How the states are linked:
sazi x zogi
sazi m vepe
vaza x gapu
vaza m ligo
nudi x kivu
nudi m mezi
mibo x nala
mibo m rufu
mezi x sigi
mezi m sida
siru x rini
siru m some
lumu x mure
lumu m vose
rupe x vaza
rupe m pofa
keva x zoke
keva m zogi
kile x fake
kile m zuta
gote x topi
gote m ramu
vife x gote
vife m rini
gulo x dore
gulo m tefe
koro x nala
koro m radu
vepe x siza
vepe m keva
logo x rufu
logo m zane
zane x vife
zane m vaza
vafi x rumu
vafi m kivu
zuta x saro
zuta m nala
kivu x luda
kivu m sigi
rame x tapu
rame m raru
gapu x tali
gapu m moro
rise x vina
rise m dosa
lamu x kile
lamu m radu
gezu x dosa
gezu m zuta
kula x dimu
kula m zavi
zoke x fomo
zoke m luga
guka x puno
guka m nizu
dosa x pini
dosa m raru
rufu x gimi
rufu m zilu
dupo x raru
dupo m gimi
lafu x kile
lafu m diti
luga x keva
luga m sazi
raru x some
raru m rame
zete x gipi
zete m rumu
tefe x mopi
tefe m zete
dimu x nizu
dimu m lamu
dafi x vafi
dafi m gipi
gisu x seba
gisu m gosu
nubu x zuta
nubu m koro
radu x zavi
radu m zoke
sano x rupe
sano m vina
seba x fupe
seba m lola
lola x gisu
lola m tapu
rumu x gipi
rumu m rumu
nizu x fuli
nizu m kula
vose x gosu
vose m gote
rini x tefe
rini m luda
ramu x vife
ramu m mezi
tapu x raru
tapu m sano
puno x tezo
puno m rise
levu x siru
levu m fupe
siza x sazi
siza m sida
zavi x lamu
zavi m fomo
pofa x tezo
pofa m rise
zilu x logo
zilu m gapu
tali x levu
tali m seba
fomo x nizu
fomo m keva
povi x sigi
povi m sigi
nala x nubu
nala m zane
topi x vose
topi m vife
dore x zete
dore m vife
gimi x mibo
gimi m logo
luda x vafi
luda m nudi
sida x keva
sida m gulo
pini x kile
pini m dupo
some x rame
some m dupo
tezo x sida
tezo m koro
fake x koro
fake m zoke
saro x gezu
saro m nubu
mure x mezi
mure m gisu
neke x lafu
neke m nosa
fupe x tali
fupe m rini
nosa x diti
nosa m puno
mopi x vose
mopi m dafi
moro x vaza
moro m rupe
diti x zavi
diti m tezo
gosu x lumu
gosu m topi
sigi x nudi
sigi m rini
zogi x luga
zogi m sazi
vina x pofa
vina m pini
gipi x zete
gipi m vafi
fuli x guka
fuli m dimu
ligo x moro
ligo m sano

In the rows, 29 means zero.

The rows follow the links: the fewer symbols apart two states are, the more alike their rows tend to be.

Each row is also shifted at random along 3 hidden directions that mean nothing.

Some states, each with a row of numbers:
gote: 13 28 33 28 29 26 30 26 34 27 26 30 27 32 30 33 28 30 28 29 31 32 27 33 36 36 30 29 30 36 27 30 31 29 31 32 35 24 31 29 27 24 31 28 31 34 31 31 31 28 25 24 30
dupo: 34 32 25 31 28 30 28 31 24 23 28 34 32 29 33 29 35 24 26 31 32 30 26 33 27 20 33 27 18 32 38 29 32 29 32 34 33 25 30 27 28 31 25 27 28 30 25 36 40 30 27 27 25
rupe: 24 25 26 29 33 29 31 30 28 31 31 29 28 26 26 29 32 36 29 29 30 27 31 29 33 33 28 29 34 27 25 32 25 34 33 30 36 31 29 32 28 25 25 29 34 31 31 29 23 25 28 29 22
some: 43 32 27 31 28 31 30 28 25 25 30 32 31 29 29 28 36 26 28 30 29 28 28 31 25 20 31 29 22 30 35 31 31 29 33 37 32 28 30 30 30 30 27 31 26 33 27 35 39 28 32 27 25
zoke: 35 30 31 27 29 32 33 26 29 29 27 29 31 28 28 31 31 32 34 32 29 28 32 27 29 26 27 32 29 23 29 27 29 30 30 26 23 34 32 35 32 33 29 33 26 29 32 34 27 26 31 29 36
levu: 34 32 29 31 32 29 28 25 32 30 34 27 29 28 24 28 33 32 28 26 29 25 32 24 29 25 28 26 35 30 30 32 30 27 28 36 29 31 25 29 32 32 33 31 26 31 32 30 31 30 34 30 28
zane: 30 25 27 29 32 31 32 26 25 31 32 31 31 26 28 30 31 30 29 31 31 29 31 26 32 29 29 30 29 31 30 36 24 30 29 33 34 28 25 33 33 25 28 28 32 29 27 30 28 32 25 26 27
vaza: 36 26 27 27 33 30 27 33 29 32 31 27 32 29 30 30 28 33 31 32 30 28 28 26 30 35 30 29 32 29 28 33 23 31 30 27 34 30 29 27 28 28 27 26 38 27 26 21 21 32 30 31 26
zuta: 8 28 28 28 27 26 27 30 30 26 24 30 29 26 33 28 31 35 28 27 31 27 24 28 28 28 32 25 25 29 30 34 31 29 24 28 30 29 30 23 26 31 26 26 29 23 27 31 26 33 23 30 28
fuli: 30 33 29 35 30 33 34 26 29 28 28 27 33 29 30 27 30 29 28 28 30 27 28 32 30 29 26 35 36 22 28 28 30 31 29 30 26 33 32 35 32 27 26 32 25 31 31 36 31 29 29 31 32
lumu: 23 31 33 27 28 26 28 26 34 26 26 30 28 33 29 33 28 30 27 30 32 32 26 31 33 34 30 29 27 37 29 29 32 28 31 32 34 25 31 27 25 27 32 28 32 35 29 29 31 29 26 25 31
saro: 22 29 27 28 25 27 29 28 27 28 25 31 28 24 32 29 31 36 28 27 31 27 26 26 27 24 30 26 24 29 28 35 30 30 26 30 29 32 30 28 27 30 28 29 27 25 29 33 29 30 23 29 28
rini: 33 31 29 30 30 28 26 32 33 31 30 29 26 31 32 31 25 26 28 28 28 30 28 28 34 29 30 26 30 34 30 28 33 26 24 36 30 27 27 24 28 34 34 28 28 27 28 26 34 33 31 31 29
gipi: 32 29 33 30 28 26 27 28 32 36 29 30 23 29 30 31 29 26 28 25 29 32 27 32 28 30 29 29 31 28 29 27 29 31 28 28 32 29 27 30 31 23 32 30 26 31 29 27 33 26 33 30 32
dore: 22 27 35 27 29 26 25 31 35 34 29 28 25 34 32 32 26 25 30 27 28 33 25 33 28 38 31 29 32 31 29 27 29 28 28 23 32 25 28 25 29 24 32 27 32 29 26 20 28 31 33 29 35
seba: 30 34 29 30 32 28 25 26 34 27 30 29 30 29 26 30 33 31 27 28 32 26 28 25 31 25 30 24 28 34 34 30 31 27 28 35 31 29 26 24 27 33 33 27 29 30 30 31 33 31 31 29 29
ramu: 24 27 32 27 28 28 28 30 32 28 26 31 27 34 32 33 24 28 28 30 30 34 27 32 36 36 31 29 28 36 27 29 32 28 29 32 33 25 31 27 26 29 32 27 32 31 28 27 31 30 26 27 30
neke: 41 33 29 31 26 29 27 33 27 31 33 32 32 30 25 26 27 25 28 32 31 32 34 28 24 30 30 31 25 31 32 27 30 30 32 22 20 34 29 28 28 33 34 27 31 29 30 27 28 30 28 31 27
dosa: 13 27 26 30 28 27 31 30 27 24 27 30 28 28 31 26 35 34 28 27 29 27 28 33 26 28 32 26 27 29 28 33 32 33 33 31 34 27 32 27 26 27 22 29 30 30 29 34 30 27 27 29 22
nala: 42 27 28 29 25 31 36 23 21 32 32 31 31 24 26 27 32 34 30 28 27 27 34 23 24 23 27 31 31 25 24 41 25 30 28 32 26 34 27 39 35 25 30 34 24 28 31 30 26 30 27 27 29
vepe: 27 26 32 25 32 31 34 27 31 29 28 28 28 29 26 32 31 33 36 32 28 28 36 30 31 29 27 31 31 25 27 27 29 30 32 27 28 31 32 34 32 32 29 33 28 30 34 32 27 23 34 28 35
fupe: 37 30 30 30 33 30 30 24 32 32 36 26 29 29 23 28 32 34 30 26 26 25 35 23 29 27 26 28 40 29 26 34 28 28 29 36 29 32 26 31 34 30 34 32 27 31 33 27 28 30 37 31 29
gimi: 32 26 28 33 31 32 37 22 22 28 35 32 31 26 24 27 37 27 29 30 29 29 37 29 30 22 27 31 32 27 30 34 27 30 32 37 32 28 25 39 37 25 28 34 25 34 31 37 35 29 28 25 26
pofa: 26 27 26 29 29 29 29 33 27 30 30 30 30 29 28 27 29 33 29 30 30 29 31 31 28 35 31 29 29 29 26 30 27 34 33 25 31 32 32 28 26 28 26 28 36 30 30 27 23 26 28 31 22
diti: 27 32 28 33 27 29 30 31 28 30 31 32 31 28 24 26 29 27 27 31 32 31 33 29 27 29 29 30 27 30 31 27 31 32 32 24 21 33 29 29 28 32 31 29 29 31 33 32 29 27 26 31 27
vose: 41 34 33 27 26 26 27 25 30 29 26 33 29 31 29 34 28 27 25 31 33 33 25 29 32 28 30 31 21 36 31 28 30 29 33 32 31 27 30 31 25 26 34 28 29 35 29 32 35 26 25 23 31
sida: 35 26 33 25 29 32 33 31 31 32 29 28 27 32 28 32 25 30 37 33 25 31 37 29 30 33 28 33 32 27 25 27 29 29 31 25 25 31 32 33 31 33 32 33 31 29 34 26 24 25 34 30 35
tefe: 32 29 34 28 29 26 25 31 35 35 29 29 24 33 32 32 26 25 28 27 28 33 26 31 27 34 30 29 30 31 30 26 29 29 27 25 31 27 28 26 29 26 34 28 29 30 26 21 30 30 34 30 34
dafi: 37 29 33 30 28 26 28 28 31 37 30 31 24 30 29 30 28 25 28 25 28 33 28 31 27 30 28 31 31 29 28 27 28 30 28 28 31 29 27 32 31 23 33 31 26 31 29 26 32 26 33 29 33
rame: 25 31 27 30 30 30 27 32 29 22 28 30 31 31 32 29 35 27 29 29 29 28 25 34 26 26 33 27 24 31 34 29 32 29 32 33 35 24 31 25 28 31 24 28 31 31 26 31 36 30 32 29 25
tapu: 36 30 28 27 30 30 27 33 29 25 31 26 33 33 32 29 31 29 31 30 25 28 26 31 22 31 33 28 29 30 31 32 28 28 33 29 34 25 32 24 29 29 25 29 36 30 24 22 28 32 37 31 27
rufu: 31 28 27 32 31 32 29 28 25 27 32 33 33 27 30 30 34 23 27 33 34 31 31 30 31 23 31 29 23 31 37 30 28 28 29 32 31 26 25 29 33 30 29 27 29 28 27 34 36 34 25 26 28

Start, symbols taken left to right, then the state you end at.
Answer with the state's name.
36 33 28 29 33 29 24 29 33 30 32 27 31 30 27 30 31 30 28 29 31 26 28 24 29 26 30 25 30 32 35 31 29 26 27 32 29 30 25 24 29 34 33 27 31 28 28 26 30 33 33 31 29
m m => lola
33 30 25 29 31 28 28 30 27 29 28 32 29 25 28 30 33 33 26 30 33 28 27 30 32 27 30 28 25 30 30 30 27 34 34 33 36 31 30 30 25 28 25 28 33 32 29 34 29 24 26 28 21
m m => pini
27 32 28 33 27 28 29 31 28 29 31 33 31 28 24 25 30 27 27 31 33 32 33 30 28 28 29 29 25 31 31 26 31 31 33 25 23 33 29 28 27 32 31 28 29 31 33 33 30 27 26 31 25
m m x => vina
27 28 34 29 29 25 29 24 32 34 28 31 23 30 27 31 30 28 27 25 30 32 28 32 31 31 28 30 31 32 27 29 30 31 31 31 34 27 28 33 29 22 33 31 25 35 31 31 33 24 30 26 31
x x m => topi
30 28 34 27 29 26 28 28 32 35 29 31 23 31 28 32 29 27 30 27 30 33 30 32 30 31 28 30 29 30 29 25 29 30 30 26 31 28 29 30 29 26 33 30 27 32 31 27 31 24 32 27 34
m m m => rumu
30 28 32 31 28 26 27 30 31 36 29 31 22 29 31 30 27 25 27 25 29 33 27 32 32 29 28 28 30 29 28 26 31 31 26 31 32 29 27 29 29 26 32 31 24 29 30 29 34 27 31 30 30
m x => luda
31 35 27 31 23 27 27 31 26 26 25 34 32 25 31 26 31 30 25 31 35 30 26 28 25 21 32 28 17 29 35 29 32 31 29 25 22 34 31 26 25 34 29 27 27 26 29 36 31 30 21 29 28
m m => nala
35 33 26 31 26 28 29 32 26 30 29 35 30 26 26 27 30 29 27 32 34 32 32 29 28 26 30 30 20 30 31 26 31 33 33 25 22 35 31 30 25 33 30 28 29 30 33 36 30 24 22 29 25
x x x => zoke
40 33 29 31 29 33 33 26 28 29 27 30 33 27 30 30 31 29 31 31 31 28 29 29 29 24 26 34 28 22 31 27 29 30 30 28 23 35 32 36 31 32 28 33 25 30 32 37 31 26 29 30 35
m m => zogi
33 29 29 28 25 29 32 28 26 30 29 29 32 26 29 27 28 34 31 29 27 28 31 25 23 28 28 31 30 25 26 35 27 29 28 25 22 35 31 32 32 28 29 31 28 25 30 27 22 31 28 31 31
m x m => fomo
36 26 27 29 35 31 29 29 29 33 34 27 32 28 26 29 30 33 30 30 30 26 32 25 31 31 28 29 35 28 28 34 22 29 30 31 33 31 25 29 32 28 29 28 35 29 28 24 24 32 32 31 26
m m m => pofa
31 31 33 30 28 25 26 27 32 35 28 32 23 27 29 31 31 25 26 25 32 32 25 32 30 27 29 28 26 30 32 25 29 31 29 29 33 29 26 30 28 24 32 30 24 31 29 31 35 25 30 28 32
x m => vafi
29 34 27 33 27 29 28 33 27 28 29 33 32 28 27 26 30 26 26 31 34 32 30 31 28 29 31 30 23 30 32 25 31 33 33 24 23 33 31 27 25 32 28 27 30 30 31 34 31 27 23 31 25
m m => dosa
34 35 28 33 28 31 31 28 28 28 27 30 34 27 30 27 30 28 28 30 33 29 28 29 28 25 28 33 28 24 33 26 30 30 29 25 21 34 31 32 29 32 29 30 25 29 31 37 32 29 26 31 33
m m => keva
34 31 32 26 28 28 25 29 33 27 27 29 29 34 31 33 25 29 28 31 30 32 27 29 33 33 31 29 27 38 29 30 32 26 29 33 31 26 31 25 26 30 34 28 32 31 29 26 31 31 28 27 31
x x => sigi
11 25 32 29 31 27 32 24 33 29 28 30 24 31 27 32 30 31 28 27 30 32 30 32 38 35 28 29 34 36 25 31 31 30 31 35 37 24 29 32 29 22 31 31 28 35 33 33 32 26 25 24 29
m m x => vafi
25 33 29 33 29 32 33 28 28 28 28 28 34 28 31 26 30 31 29 29 30 27 28 30 28 28 27 33 34 23 29 29 30 30 28 26 24 33 32 33 31 29 27 31 26 29 31 34 28 30 28 32 33
m x m => fomo
